Here is a tiny trained network, its code and every weight. The questions are about switching its units off for an input and a class, where a switched-off unit gives its printed mean instead of its output.

import numpy as np


def w(rows, s, z=0):
    codes = np.array(rows[::2]) - 128.0
    scale = np.full(codes.shape[1], s)
    scale[-1] = z or s
    return codes * scale


def norm(h):
    return h / np.sqrt((h * h).mean(-1, keepdims=True) + 1e-5)


def f(y):
    return y / 2 * (1 + np.tanh(0.7978845608 * (y + 0.044715 * y**3)))


def log_softmax(a):
    a = a - a.max(-1, keepdims=True)
    return a - np.log(np.exp(a).sum(-1, keepdims=True))


def net(x, mask):
    res = np.array(x, float).reshape(1, 7) / 4 @ E
    u = 0
    for l in range(4):
        y = f(norm(res) @ A[l][:, :-1].T + A[l][:, -1])
        res = res + np.where(mask[u : u + 3], y, B[l][:, -1]) @ B[l][:, :-1]
        u += 3
    return log_softmax(norm(res)[-1] @ U[:, :-1].T + U[:, -1])


A, B = {}, {}
E = w([
[150,117,31,106,83,151],'x0',
[132,116,135,77,221,145],'x1',
[156,253,116,115,157,156],'x2',
[107,155,94,186,74,114],'x3',
[94,151,114,76,131,83],'x4',
[93,123,188,42,52,138],'x5',
[237,127,117,101,101,103],'x6',
],0.0064)
A[0] = w([
[225,52,155,119,63,255,245],'0.n1',
[124,41,120,129,149,143,3],'0.n2',
[103,104,61,91,145,201,6],'0.n3',
],0.0093,0.0027)
B[0] = w([
[37,222,134,131,144,2,254],'0.n1',
[50,63,139,151,204,97,147],'0.n2',
[25,93,17,129,122,197,146],'0.n3',
],0.011,0.0055)
A[1] = w([
[51,124,170,78,10,113,102],'1.n1',
[16,91,175,210,199,81,110],'1.n2',
[3,216,216,212,220,239,3],'1.n3',
],0.0054,0.0043)
B[1] = w([
[10,33,196,197,87,151,210],'1.n1',
[254,90,195,139,218,159,253],'1.n2',
[154,144,160,247,128,243,178],'1.n3',
],0.0074,0.0037)
A[2] = w([
[163,194,11,178,20,86,2],'2.n1',
[34,89,37,65,184,251,35],'2.n2',
[58,157,253,240,139,209,17],'2.n3',
],0.0053,0.00098)
B[2] = w([
[148,83,136,215,144,137,205],'2.n1',
[94,170,42,69,177,128,193],'2.n2',
[106,100,113,161,119,245,254],'2.n3',
],0.011,0.0032)
A[3] = w([
[197,186,58,211,71,130,153],'3.n1',
[60,223,91,94,8,57,39],'3.n2',
[68,177,253,91,128,230,255],'3.n3',
],0.0056,0.0048)
B[3] = w([
[189,41,12,142,68,29,176],'3.n1',
[103,24,253,168,240,152,161],'3.n2',
[239,183,80,20,20,163,254],'3.n3',
],0.006,0.0056)
U = w([
[204,189,131,12,136,99,58],'0',
[89,84,160,99,5,171,232],'1',
[191,161,122,185,125,239,215],'2',
[32,153,7,97,162,150,80],'3',
[138,216,145,159,155,64,10],'4',
[143,21,169,142,210,115,124],'5',
[187,131,33,224,86,58,73],'6',
[34,128,200,125,83,15,145],'7',
],0.017,0.0012)

Each question gives the input, the list of numbers given to net, and the class t.
The units are the neurons (one row each of A and B). Each row of codes is followed by its name. A weight is (code - 128) times the scale printed after its matrix; where a second scale follows, it is the last column's (A, B and U).
mask holds one flag per neuron, layer by layer. A switched-off neuron (its flag False) gives its mean, the last column of its row in B, instead of its output. The means were averaged over made-up inputs and are rounded, as every weight is.
A unit's drop is (log p(t) with every unit on - log p(t) with that unit switched off) / (log p(t) with every unit on - log p(t) with every unit switched off).
The circuit of an input: a set's keep is (log p(t) with only the set's units on - log p(t) with every unit switched off) / (log p(t) with every unit on - log p(t) with every unit switched off). Starting from all 12 units, units are removed one at a time, each time the one whose removal leaves the highest keep (on an exact tie, the one counted first), for as long as the keep stays at least 0.8.
units of the circuit, in order: the units of the circuit, biggest drop first
most important unit: the unit with the biggest drop
k most important neurons: the k neurons with the biggest drops, biggest first
k most important neurons of layer l: the k neurons of layer l with the biggest drops, biggest first
input [-4,-2,-6,6,-1,-8,-8], class 2: units of the circuit, in order => (2.n3, 0.n1)
input [-8,7,1,-7,-4,3,2], class 0: most important unit => 3.n3
input [3,-8,-4,-4,-5,1,-6], class 7: 2 most important neurons => (0.n1, 0.n2)
input [5,5,8,-3,-8,-3,-2], class 3: units of the circuit, in order => (0.n3, 2.n2)
input [-7,-5,6,8,8,0,1], class 6: 2 most important neurons => (0.n1, 3.n1)
input [3,-7,7,-5,3,3,-5], class 1: units of the circuit, in order => (1.n1, 3.n3)
input [-2,6,7,0,4,0,-7], class 2: units of the circuit, in order => (1.n3, 0.n1)
input [3,7,-1,-2,3,8,0], class 3: 3 most important neurons => (0.n3, 2.n2, 1.n2)
input [-4,-8,6,3,3,4,7], class 6: 3 most important neurons => (0.n1, 2.n1, 3.n1)
input [2,1,1,-4,6,7,-3], class 1: 2 most important neurons of layer 0 => (0.n1, 0.n2)
input [1,-1,-8,3,0,-6,1], class 5: units of the circuit, in order => (0.n2, 1.n2)
input [-7,-7,5,-3,7,4,3], class 1: 2 most important neurons of layer 1 => (1.n1, 1.n2)
input [-4,-7,-5,7,-2,0,7], class 7: units of the circuit, in order => (0.n1, 3.n3)
input [3,4,1,-7,-3,1,0], class 3: units of the circuit, in order => (0.n3)
input [-3,1,-2,1,1,1,0], class 5: 2 most important neurons of layer 1 => (1.n2, 1.n3)
input [-2,-4,7,-5,1,8,1], class 1: 2 most important neurons => (1.n1, 1.n2)
input [-8,-2,2,-8,-3,0,1], class 2: 2 most important neurons => (1.n3, 2.n3)
input [-8,2,0,0,6,-3,5], class 0: 2 most important neurons => (0.n1, 2.n1)
input [3,-1,7,-8,-4,-6,8], class 4: 2 most important neurons => (0.n1, 2.n3)
input [2,-2,-3,-8,-6,3,2], class 7: units of the circuit, in order => (0.n1)
input [-1,-2,6,-7,1,7,-4], class 1: 2 most important neurons => (1.n1, 2.n3)
input [-6,0,-8,7,-2,1,-2], class 5: 2 most important neurons => (1.n2, 0.n2)
input [0,6,-2,-6,0,-1,-4], class 3: 3 most important neurons => (0.n3, 2.n2, 0.n1)
input [2,6,5,-6,-8,0,7], class 4: 2 most important neurons => (0.n1, 3.n3)
input [-7,6,4,7,7,-2,-3], class 2: 2 most important neurons => (1.n3, 0.n1)
input [1,-2,-4,-2,-4,2,-5], class 5: 2 most important neurons of layer 0 => (0.n2, 0.n1)
